Here is a tiny trained network, its code and every weight. The questions are about switching its units off for an input and a class, where a switched-off unit gives its printed mean instead of its output.

import numpy as np


def w(rows, s, z=0):
    codes = np.array(rows[::2]) - 128.0
    scale = np.full(codes.shape[1], s)
    scale[-1] = z or s
    return codes * scale


def norm(h):
    return h / np.sqrt((h * h).mean(-1, keepdims=True) + 1e-5)


def f(y):
    return y / 2 * (1 + np.tanh(0.7978845608 * (y + 0.044715 * y**3)))


def log_softmax(a):
    a = a - a.max(-1, keepdims=True)
    return a - np.log(np.exp(a).sum(-1, keepdims=True))


def net(x, mask):
    res = np.array(x, float).reshape(1, 7) / 4 @ E
    u = 0
    for l in range(4):
        y = f(norm(res) @ A[l][:, :-1].T + A[l][:, -1])
        res = res + np.where(mask[u : u + 9], y, B[l][:, -1]) @ B[l][:, :-1]
        u += 9
    return log_softmax(norm(res)[-1] @ U[:, :-1].T + U[:, -1])


A, B = {}, {}
E = w([
[158,242,164,135,37],'x0',
[128,127,127,129,127],'x1',
[126,128,129,129,129],'x2',
[166,195,119,254,164],'x3',
[128,128,128,129,129],'x4',
[127,129,129,128,128],'x5',
[178,84,193,151,126],'x6',
],0.0017)
A[0] = w([
[64,169,146,77,93,45],'L0N0',
[63,2,104,36,152,113],'L0N1',
[29,212,84,41,62,65],'L0N2',
[202,104,190,71,57,2],'L0N3',
[129,113,90,149,115,59],'L0N4',
[125,140,36,172,230,58],'L0N5',
[117,205,180,26,41,116],'L0N6',
[194,154,218,32,40,30],'L0N7',
[111,208,156,31,57,98],'L0N8',
],0.0026,0.0007)
B[0] = w([
[191,142,88,169,127,129],'L0N0',
[165,239,166,73,132,251],'L0N1',
[219,87,55,118,149,195],'L0N2',
[69,128,178,175,116,140],'L0N3',
[109,139,145,122,139,108],'L0N4',
[48,91,144,143,125,169],'L0N5',
[138,98,68,228,77,230],'L0N6',
[41,83,159,252,72,198],'L0N7',
[165,101,56,214,81,204],'L0N8',
],0.0025,0.0011)
A[1] = w([
[86,86,111,155,127,133],'L1N0',
[172,143,167,156,181,78],'L1N1',
[94,106,135,99,95,119],'L1N2',
[126,129,130,127,127,129],'L1N3',
[64,54,108,152,133,124],'L1N4',
[130,127,127,130,129,126],'L1N5',
[169,215,107,254,84,85],'L1N6',
[100,59,111,108,116,87],'L1N7',
[94,92,167,63,133,9],'L1N8',
],0.0034,0.0014)
B[1] = w([
[126,144,143,131,74,134],'L1N0',
[133,77,101,103,114,131],'L1N1',
[140,160,135,185,138,124],'L1N2',
[128,129,129,129,130,128],'L1N3',
[124,163,147,138,65,133],'L1N4',
[128,127,128,126,126,128],'L1N5',
[123,125,152,4,127,254],'L1N6',
[151,184,130,163,105,119],'L1N7',
[161,162,152,119,123,111],'L1N8',
],0.0029,0.0022)
A[2] = w([
[143,205,168,178,110,2],'L2N0',
[59,199,87,124,212,163],'L2N1',
[216,211,82,139,104,39],'L2N2',
[149,110,211,113,149,30],'L2N3',
[200,221,145,121,110,36],'L2N4',
[138,172,223,92,141,27],'L2N5',
[165,231,191,127,121,83],'L2N6',
[37,154,134,119,226,91],'L2N7',
[144,252,167,243,87,69],'L2N8',
],0.0026,0.00099)
B[2] = w([
[111,48,141,58,153,63],'L2N0',
[31,131,147,188,106,254],'L2N1',
[92,57,57,54,201,152],'L2N2',
[217,91,125,118,91,110],'L2N3',
[97,64,116,67,206,139],'L2N4',
[144,3,131,108,157,123],'L2N5',
[86,8,130,80,190,169],'L2N6',
[57,84,157,167,55,203],'L2N7',
[94,32,164,37,173,189],'L2N8',
],0.002,0.00055)
A[3] = w([
[172,103,187,82,96,221],'L3N0',
[113,160,101,100,154,77],'L3N1',
[104,187,61,46,189,2],'L3N2',
[172,69,188,143,174,126],'L3N3',
[241,106,125,170,115,103],'L3N4',
[162,113,132,255,173,115],'L3N5',
[136,91,68,115,199,45],'L3N6',
[128,154,79,82,133,113],'L3N7',
[86,185,39,192,121,148],'L3N8',
],0.005,0.0013)
B[3] = w([
[142,98,141,183,207,254],'L3N0',
[47,116,174,109,92,140],'L3N1',
[106,196,222,174,36,217],'L3N2',
[192,172,74,58,125,202],'L3N3',
[1,198,150,86,105,153],'L3N4',
[106,224,80,165,69,172],'L3N5',
[143,139,192,142,26,121],'L3N6',
[57,194,175,99,142,171],'L3N7',
[167,16,144,94,214,220],'L3N8',
],0.003,0.002)
U = w([
[50,185,213,72,109,228],'0',
[219,99,164,73,228,255],'1',
[52,86,97,206,219,116],'2',
[181,236,42,188,147,59],'3',
[119,105,3,73,63,37],'4',
[168,62,176,226,55,3],'5',
],0.015,0.0015)

Each question gives the input, the list of numbers given to net, and the class t.
The units are the neurons (one row each of A and B). Each row of codes is followed by its name. A weight is (code - 128) times the scale printed after its matrix; where a second scale follows, it is the last column's (A, B and U).
mask holds one flag per neuron, layer by layer. A switched-off neuron (its flag False) gives its mean, the last column of its row in B, instead of its output. The means were averaged over made-up inputs and are rounded, as every weight is.
A unit's drop is (log p(t) with every unit on - log p(t) with that unit switched off) / (log p(t) with every unit on - log p(t) with every unit switched off).
The circuit of an input: a set's keep is (log p(t) with only the set's units on - log p(t) with every unit switched off) / (log p(t) with every unit on - log p(t) with every unit switched off). Starting from the 12 units with the biggest drops (on a tie, the unit counted first), units are removed one at a time, each time the one whose removal leaves the highest keep (on an exact tie, the one counted first), for as long as the keep stays at least 0.8.
units of the circuit, in order: the units of the circuit, biggest drop first
k most important neurons: the k neurons with the biggest drops, biggest first
top k neurons in layer l: the k neurons of layer l with the biggest drops, biggest first
drop of u: that unit's drop, to one decimal
input [0,-2,7,-2,0,-3,2], class 1: top neuron in layer 3	[L3N3]
input [1,-4,-4,4,4,6,-5], class 0: units of the circuit, in order	[L1N6, L3N2]
input [6,6,4,-2,4,-5,0], class 4: units of the circuit, in order	[L3N2, L0N8]
input [-1,7,3,-2,0,-1,-8], class 0: 2 most important neurons	[L3N2, L3N7]
input [1,3,-7,-2,-8,-7,-3], class 4: top 3 neurons in layer 0	[L0N8, L0N2, L0N6]
input [2,-6,-7,0,-5,8,-7], class 4: 3 most important neurons	[L0N2, L0N8, L0N1]
input [0,3,-5,8,6,7,7], class 3: 2 most important neurons	[L3N5, L0N1]
input [1,8,-3,-8,-8,-7,3], class 5: top 2 neurons in layer 0	[L0N7, L0N6]
input [1,7,7,7,5,4,6], class 1: 2 most important neurons	[L1N6, L0N2]
input [8,-1,0,-5,-3,-1,1], class 5: 3 most important neurons	[L0N7, L3N3, L0N3]
input [1,1,5,6,6,1,-7], class 0: 2 most important neurons	[L1N6, L3N2]
input [8,1,7,7,-1,5,7], class 1: 2 most important neurons	[L1N6, L2N8]
input [-7,5,6,1,8,5,6], class 3: 2 most important neurons	[L1N6, L3N5]
input [-2,-1,3,4,-2,-1,7], class 3: units of the circuit, in order	[L3N5]
input [3,3,-8,-8,-4,8,-1], class 4: 2 most important neurons	[L3N2, L0N2]
input [0,-3,3,2,7,-6,-5], class 2: drop of L1N6	0.2
input [7,6,7,8,4,4,6], class 1: drop of L1N6	0.9
input [7,7,-6,6,-5,3,0], class 0: drop of L3N8	0.3
input [4,-8,4,-2,8,-8,6], class 5: drop of L0N7	1.2
input [-1,-8,3,-2,-7,-7,-5], class 0: units of the circuit, in order	[L3N2]
